Below is a small trained network, with its code and all its weights. Each question gives an input and a class and asks what happens when units are switched off, that is, made to give their printed mean instead of their output.

import numpy as np


def w(rows, s, z=0):
    codes = np.array(rows[::2]) - 128.0
    scale = np.full(codes.shape[1], s)
    scale[-1] = z or s
    return codes * scale


def norm(h):
    return h / np.sqrt((h * h).mean(-1, keepdims=True) + 1e-5)


def f(y):
    return np.maximum(y, 0)


def log_softmax(a):
    a = a - a.max(-1, keepdims=True)
    return a - np.log(np.exp(a).sum(-1, keepdims=True))


def net(x, mask):
    res = np.array(x, float).reshape(1, 6) / 4 @ E
    u = 0
    for l in range(2):
        y = f(norm(res) @ A[l][:, :-1].T + A[l][:, -1])
        res = res + np.where(mask[u : u + 7], y, B[l][:, -1]) @ B[l][:, :-1]
        u += 7
    return log_softmax(norm(res)[-1] @ U[:, :-1].T + U[:, -1])


A, B = {}, {}
E = w([
[128,128,131,132,124,126,131,123,124],'x0',
[66,3,56,74,239,150,127,183,14],'x1',
[142,194,143,227,240,36,203,255,120],'x2',
[124,130,126,128,129,124,132,124,127],'x3',
[80,231,26,219,28,129,9,157,41],'x4',
[133,125,123,131,126,131,127,128,130],'x5',
],0.004)
A[0] = w([
[56,140,86,106,22,189,15,34,88,37],'0.n0',
[184,134,169,84,28,192,95,32,214,7],'0.n1',
[107,167,75,183,90,126,57,134,63,166],'0.n2',
[75,59,132,43,116,210,90,80,75,39],'0.n3',
[166,125,147,100,98,124,138,115,163,4],'0.n4',
[156,72,121,4,56,207,126,50,159,125],'0.n5',
[151,71,176,53,177,93,137,118,89,83],'0.n6',
],0.0044,0.0023)
B[0] = w([
[250,109,76,59,112,99,152,228,196,253],'0.n0',
[3,163,203,92,180,122,103,169,165,229],'0.n1',
[94,133,99,133,122,148,74,207,82,238],'0.n2',
[218,118,80,106,103,123,179,50,93,206],'0.n3',
[110,118,116,131,125,60,72,99,118,144],'0.n4',
[42,138,161,231,165,137,118,53,72,246],'0.n5',
[125,123,88,170,134,201,146,144,195,192],'0.n6',
],0.0055,0.0046)
A[1] = w([
[220,162,162,139,114,84,171,123,176,48],'1.n0',
[112,156,204,174,129,127,136,98,164,100],'1.n1',
[181,135,139,67,45,146,101,154,193,3],'1.n2',
[144,179,69,192,89,96,98,154,84,94],'1.n3',
[145,147,220,98,129,97,167,88,203,87],'1.n4',
[142,254,138,141,38,106,65,143,156,117],'1.n5',
[86,122,120,76,171,133,162,101,116,150],'1.n6',
],0.0069,0.0037)
B[1] = w([
[255,126,39,127,95,75,80,133,78,170],'1.n0',
[130,142,126,76,97,116,63,116,60,196],'1.n1',
[57,153,50,101,179,194,83,197,195,166],'1.n2',
[99,145,211,99,109,122,134,2,91,224],'1.n3',
[153,169,88,85,134,60,30,150,53,212],'1.n4',
[127,76,148,178,143,171,251,124,203,254],'1.n5',
[161,142,198,182,78,106,139,111,200,193],'1.n6',
],0.0062,0.0058)
U = w([
[75,168,222,75,107,93,45,75,153,150],'0',
[231,170,111,111,130,49,103,161,113,252],'1',
[79,162,98,122,79,195,132,181,246,224],'2',
[123,205,203,226,66,123,228,124,134,41],'3',
[150,37,141,122,141,192,169,24,150,70],'4',
[154,80,156,155,217,112,211,222,163,58],'5',
[148,93,41,54,60,169,86,155,67,112],'6',
[30,155,118,168,172,125,107,183,17,67],'7',
],0.014,0.0019)

Each question gives the input, the list of numbers given to net, and the class t.
The units are the neurons (one row each of A and B). Each row of codes is followed by its name. A weight is (code - 128) times the scale printed after its matrix; where a second scale follows, it is the last column's (A, B and U).
mask holds one flag per neuron, layer by layer. A switched-off neuron (its flag False) gives its mean, the last column of its row in B, instead of its output. The means were averaged over made-up inputs and are rounded, as every weight is.
A unit's drop is (log p(t) with every unit on - log p(t) with that unit switched off) / (log p(t) with every unit on - log p(t) with every unit switched off).
The circuit of an input: a set's keep is (log p(t) with only the set's units on - log p(t) with every unit switched off) / (log p(t) with every unit on - log p(t) with every unit switched off). Starting from the 12 units with the biggest drops (on a tie, the unit counted first), units are removed one at a time, each time the one whose removal leaves the highest keep (on an exact tie, the one counted first), for as long as the keep stays at least 0.8.
units of the circuit, in order: the units of the circuit, biggest drop first
k most important neurons: the k neurons with the biggest drops, biggest first
top k neurons in layer l: the k neurons of layer l with the biggest drops, biggest first
drop when u is switched off: that unit's drop, to one decimal
input [-6,-1,-5,1,8,-8], class 2: units of the circuit, in order	[1.n5]
input [-3,6,0,-8,7,-8], class 6: 3 most important neurons	[0.n5, 0.n0, 0.n1]
input [2,8,0,7,3,-6], class 6: 2 most important neurons	[0.n5, 0.n1]
input [-2,-3,-4,6,8,-6], class 2: units of the circuit, in order	[0.n0, 1.n5]
input [-5,-3,2,4,0,-6], class 1: 2 most important neurons	[0.n2, 1.n0]
input [-5,-1,-6,-6,1,-8], class 2: units of the circuit, in order	[0.n0, 1.n2]
input [8,-1,-3,-1,-8,2], class 0: 2 most important neurons	[1.n4, 1.n5]
input [-2,-2,-1,-7,1,3], class 2: 2 most important neurons	[0.n0, 1.n2]
input [-5,-6,0,6,4,-5], class 2: units of the circuit, in order	[0.n5, 1.n2]
input [8,-8,-6,-4,7,2], class 2: units of the circuit, in order	[0.n0, 1.n2]
input [-5,0,6,1,3,-2], class 3: units of the circuit, in order	[1.n3, 1.n4]
input [8,-3,-2,4,5,6], class 2: units of the circuit, in order	[0.n0, 1.n2]
input [0,0,0,-4,-6,4], class 0: units of the circuit, in order	[0.n0, 1.n5]
input [8,8,0,-6,6,-7], class 6: units of the circuit, in order	[0.n5]
input [4,-8,-2,-2,-1,-4], class 0: top 2 neurons in layer 1	[1.n4, 1.n1]
input [0,0,-7,0,-5,-3], class 0: 3 most important neurons	[0.n1, 1.n5, 1.n4]
input [1,0,-3,1,0,8], class 0: 2 most important neurons	[0.n1, 0.n5]
input [-4,-8,0,-2,3,7], class 2: top 2 neurons in layer 0	[0.n5, 0.n1]
input [0,0,-4,-5,-4,6], class 0: 2 most important neurons	[0.n1, 1.n5]
input [8,0,-4,-4,-4,-1], class 0: units of the circuit, in order	[0.n1]
input [-7,-6,0,-2,-3,6], class 0: top 3 neurons in layer 0	[0.n1, 0.n0, 0.n3]
input [-8,6,-1,-8,5,-7], class 6: top 2 neurons in layer 0	[0.n5, 0.n0]
input [2,-8,-3,-8,4,-6], class 2: top 2 neurons in layer 1	[1.n2, 1.n5]
input [-2,-4,3,5,0,-4], class 1: top 2 neurons in layer 0	[0.n2, 0.n5]
input [-4,-1,-7,5,-2,4], class 0: top 2 neurons in layer 0	[0.n1, 0.n5]
input [2,-5,1,3,-5,-1], class 1: drop when 1.n0 is switched off	0.3
